Here is a tiny trained network, its code and every weight. The questions are about switching its units off for an input and a class, where a switched-off unit gives its printed mean instead of its output.

import numpy as np


def w(rows, s, z=0):
    codes = np.array(rows[::2]) - 128.0
    scale = np.full(codes.shape[1], s)
    scale[-1] = z or s
    return codes * scale


def f(y):
    return y / 2 * (1 + np.tanh(0.7978845608 * (y + 0.044715 * y**3)))


def log_softmax(a):
    a = a - a.max(-1, keepdims=True)
    return a - np.log(np.exp(a).sum(-1, keepdims=True))


def net(x, mask):
    res = np.array(x, float).reshape(1, 7) / 4 @ E
    y = f(res @ A[0][:, :-1].T + A[0][:, -1])
    res = res + np.where(mask, y, B[0][:, -1]) @ B[0][:, :-1]
    return log_softmax(res[-1] @ U[:, :-1].T + U[:, -1])


A, B = {}, {}
E = w([
[72,188,101,181],'x0',
[46,245,139,78],'x1',
[147,136,251,193],'x2',
[89,178,96,206],'x3',
[75,112,120,229],'x4',
[175,171,192,119],'x5',
[254,203,134,87],'x6',
],0.0043)
A[0] = w([
[135,91,120,107,98],'n1',
[148,146,128,128,190],'n2',
[114,149,196,130,142],'n3',
[126,145,187,129,172],'n4',
[87,144,88,190,136],'n5',
[71,108,163,88,234],'n6',
[97,39,123,174,122],'n7',
[100,143,62,29,166],'n8',
[151,143,168,139,116],'n9',
[95,67,117,181,149],'n10',
[177,211,126,89,93],'n11',
[87,90,166,86,238],'n12',
[77,136,88,193,129],'n13',
[139,110,119,122,56],'n14',
[134,49,130,133,252],'n15',
[178,175,250,147,207],'n16',
[145,134,138,126,38],'n17',
[188,56,128,116,147],'n18',
[110,136,101,165,106],'n19',
[127,140,100,82,110],'n20',
[173,185,134,104,187],'n21',
[121,141,90,61,129],'n22',
[133,127,109,129,48],'n23',
[170,157,193,143,174],'n24',
[231,47,98,97,116],'n25',
[121,149,127,145,49],'n26',
[153,69,112,76,79],'n27',
[61,122,156,58,211],'n28',
[72,138,103,169,141],'n29',
[65,198,106,215,19],'n30',
[151,103,137,127,96],'n31',
],0.011,0.0014)
B[0] = w([
[150,113,146,144,141],'n1',
[120,133,133,92,145],'n2',
[185,126,131,121,160],'n3',
[175,126,129,107,160],'n4',
[63,83,143,166,185],'n5',
[163,103,75,183,177],'n6',
[65,67,73,67,212],'n7',
[149,253,119,183,231],'n8',
[144,135,159,95,148],'n9',
[66,83,79,88,199],'n10',
[49,153,127,59,195],'n11',
[169,86,85,162,177],'n12',
[51,85,134,165,195],'n13',
[135,125,150,136,123],'n14',
[125,43,106,92,208],'n15',
[208,137,195,34,253],'n16',
[121,134,155,122,118],'n17',
[146,57,178,137,209],'n18',
[92,104,141,139,144],'n19',
[132,182,137,151,151],'n20',
[85,148,125,55,186],'n21',
[140,206,128,164,177],'n22',
[126,134,154,129,118],'n23',
[155,136,169,58,190],'n24',
[174,54,224,153,252],'n25',
[122,115,147,141,120],'n26',
[172,116,176,172,175],'n27',
[175,154,76,210,191],'n28',
[75,107,120,178,181],'n29',
[101,42,183,223,208],'n30',
[133,111,154,124,138],'n31',
],0.024,0.0039)
U = w([
[130,134,76,101,254],'0',
[206,94,214,92,209],'1',
[152,157,127,197,46],'2',
[2,63,144,141,43],'3',
[69,246,148,90,32],'4',
],0.0062,0.00059)

Each question gives the input, the list of numbers given to net, and the class t.
The units are the neurons (one row each of A and B). Each row of codes is followed by its name. A weight is (code - 128) times the scale printed after its matrix; where a second scale follows, it is the last column's (A, B and U).
mask holds one flag per neuron, in row order. A switched-off neuron (its flag False) gives its mean, the last column of its row in B, instead of its output. The means were averaged over made-up inputs and are rounded, as every weight is.
A unit's drop is (log p(t) with every unit on - log p(t) with that unit switched off) / (log p(t) with every unit on - log p(t) with every unit switched off).
The circuit of an input: a set's keep is (log p(t) with only the set's units on - log p(t) with every unit switched off) / (log p(t) with every unit on - log p(t) with every unit switched off). Starting from the 12 units with the biggest drops (on a tie, the unit counted first), units are removed one at a time, each time the one whose removal leaves the highest keep (on an exact tie, the one counted first), for as long as the keep stays at least 0.8.
units of the circuit, in order: the units of the circuit, biggest drop first
most important unit: the unit with the biggest drop
top k neurons: the k neurons with the biggest drops, biggest first
drop when u is switched off: that unit's drop, to one decimal
input [4,-1,-7,-8,-7,8,4], class 4: units of the circuit, in order	(n11; n8)
input [2,2,5,0,-2,-3,3], class 4: top 2 neurons	(n25; n18)
input [-8,5,0,-7,-2,-5,2], class 2: most important unit	n8
input [7,3,-3,2,-6,-1,-1], class 4: units of the circuit, in order	(n25; n8)
input [-3,-1,-4,4,-5,2,-8], class 0: units of the circuit, in order	(n30; n25)
input [-1,3,-1,6,4,-6,8], class 3: units of the circuit, in order	(n30; n16)
input [-4,5,0,6,-2,3,-2], class 4: units of the circuit, in order	(n25; n15)
input [-3,1,-4,-8,0,7,-5], class 2: top 2 neurons	(n16; n28)
input [0,6,-2,0,4,2,0], class 2: top 4 neurons	(n7; n10; n15; n28)
input [2,8,6,-1,6,4,-2], class 1: top 2 neurons	(n16; n3)
input [4,-2,-5,1,-5,-1,-4], class 2: top 3 neurons	(n8; n11; n21)
input [7,-3,-2,4,-3,-2,4], class 4: drop when n25 is switched off	0.3
input [-1,-8,5,-3,4,-6,-1], class 3: drop when n7 is switched off	0.2
input [1,8,-6,4,-8,-6,3], class 4: drop when n14 is switched off	0.0
input [6,1,-8,-2,-6,3,-6], class 2: most important unit	n28
